|  824 | -249 |  355 |  -39 | -847 | -224 |
|  254 |  149 |  207 | -329 | -610 | -292 |
| -117 |  346 |  171 |  265 |  437 |  674 |
→ 674

|  212 |  141 | -162 |  -77 |
|  818 |  402 | -375 | -486 |
|  458 |  402 | -299 | -367 |
→ -367

|  190 | -110 |  704 | -479 |
| -448 |  132 |  878 | -479 |
| -448 |   97 |  878 | -479 |
→ -479

|  -62 | -125 |    7 | -172 | -130 |  -28 |  -70 |
|   94 |  113 | -190 | -813 |   81 | -254 | -153 |
|  153 |  185 |  -93 |  258 |  302 |   14 |   87 |
→ 87

|  -53 | -342 |  354 |  635 |   75 | -610 |  -72 |
|   14 | -446 | -295 |  531 |  552 |  -85 |   -5 |
| -455 |  461 |   -7 |  138 |  223 | -614 |  367 |
→ 367

| -472 | -350 |   64 |  -30 | -198 |
|  259 |  412 | -624 | -117 |  167 |
|  -79 |  346 | -795 | -365 |    7 |
→ 7

|  842 |  850 |  836 |  237 |  853 |  -16 |
|  265 |  262 |  261 | -203 |  258 |  304 |
| -846 | -854 | -840 | -238 | -857 |   18 |
→ 18

|    0 | -734 | -332 |  -38 |   -2 |  517 |
|  -12 |  517 |  578 |   16 |   35 |  691 |
|   18 | -151 |  188 |    1 |   14 |  452 |
→ 452
---
[[-160  -64  175  142 -117   11  -20  -76   69 -175  165   23 -185   28]
 [-116 -127 -117  159   68  163  216   97   25 -382  -48 -108 -198  -33]
 [ 108  183  367  409  -87   33  -43 -265  118  -64   43  129 -614   58]
 [  -5  162   -6  221  313  107 -207  351 -362  215  -44  545  -24 -392]
 [-376 -223 -140 -313  -41   -7  -14  294  -93   27  279   73  519  -75]
 [-140 -334  -33  270  656  -82   58  541 -467 -197 -153  418 -140 -138]
 [  53  -72  170 -185 -370 -197   23 -453  342  -53   95 -428    1  379]
 [ 389 -194 -113  -46  261 -225  321 -172   92 -168 -457 -442 -205  425]] --> -138

[[ 158  433  392  -21 -593 -100  186  202  256  510 -102  442  -21]
 [ 205  647  317  396 -206   83   36  102  312  -32 -468  223 -293]
 [ 125  397  193  236 -126   54   22   57  189  -21 -282  137 -173]
 [ 198  603  393  215 -440  -10  125  166  313  250 -323  359 -174]
 [  84  274  119  199  -43   51   -4   28  128  -68 -219   69 -141]
 [  93  282  162  134 -155   18   40   66  142   64 -177  133 -106]
 [  96  265  241  -11 -363  -62  117  120  156  314  -63  265   -9]
 [ 121  367  239  135 -271   -4   77   98  194  161 -193  219 -108]
 [  80  231  179   34 -243  -28   73   82  130  185  -89  184  -45]] --> -9

[[ -30 -110  207  659 -216   -5  348  101 -484  -95  126   -9]
 [-126  282 -115 -257  110 -584 -119  465   38   64   92  278]
 [-103  146    4  729 -239 -122 -188  -77 -502 -300   32   91]
 [  10 -231  -73  407  -11   96 -115  181 -351 -116  286  124]
 [ 233 -121  -53  429   91   76 -175  222   -1   52  232 -186]
 [ -89 -279 -100 -355 -335 -252   64  322 -562  172 -145 -110]
 [ 324 -260   84 -221  221  237 -173   86  690 -183  -39    8]
 [ -67  173 -119  435 -271 -196  266 -486  262  299 -406 -286]
 [ 146 -307  -21 -757   89 -379   26  570  331  148  477 -282]
 [-172   -8    7  471  703  253  -35   66 -215  115  460  311]] --> -286

[[  82 -194 -169 -195 -114 -171 -861  149 -377]
 [ 227 -355   93  142  -35    1  493   59 -767]
 [  44  -42   43   -3   35    6  -77   11 -438]
 [-184   71   33  108   70  101   70   -5  150]
 [-296    5  -41  -47   74   89  -82  -60  638]] --> -438

[[ 140  139  364 -110  -50 -120  251  195 -187 -503 -477]
 [  59   53  157   38  467 -213  124  357 -172 -201 -165]
 [ -89 -126 -122  -44  491 -530  -45  -60 -422 -177  -85]
 [  92  401  -22   97  235 -228  324  212 -473 -198  136]
 [ -21  155 -118 -163 -102 -513  157 -375 -714 -418  -97]
 [ -97  352  -21 -139  -39 -395  297  -34 -571 -612  -81]
 [ 118   89  362 -421 -185  -17 -119   -5 -563 -359   -2]
 [ 388 -179   89   -2  -16 -296  -16 -413 -506  166 -285]] --> -81

[[ 277 -600   94  401 -492   59 -139    0]
 [-269   51   84   59    1  159  -11  219]
 [-702  195  176 -643  -45   57  112 -479]
 [-135  278 -279  336  -48  -48  -30  699]
 [-703 -157 -381 -217  356  -25 -304  321]] --> -479
---
| -779 | -474 |  855 |    4 |  717 |
| -175 |   27 |   90 |  825 | -807 |
Out: -779, -807

|   97 |  351 |  165 |  484 |
|  169 |  394 |  219 | -167 |
|   50 | -170 |  774 |  113 |
Out: 97, 113

|  618 |  371 |  196 | -162 |
| -793 | -689 | -705 | -426 |
Out: 618, -426

|  470 |  -68 | -694 | -118 | -418 |  791 |  268 | Out: 470, 268

|  -95 |  299 | -658 | -156 |  828 |
|  406 |   89 | -820 |   32 |  172 |
Out: -95, 172

|  522 | -224 |  292 | -355 | -879 | Out: 522, -879

|   67 | -157 |  828 |    1 |  586 | Out: 67, 586
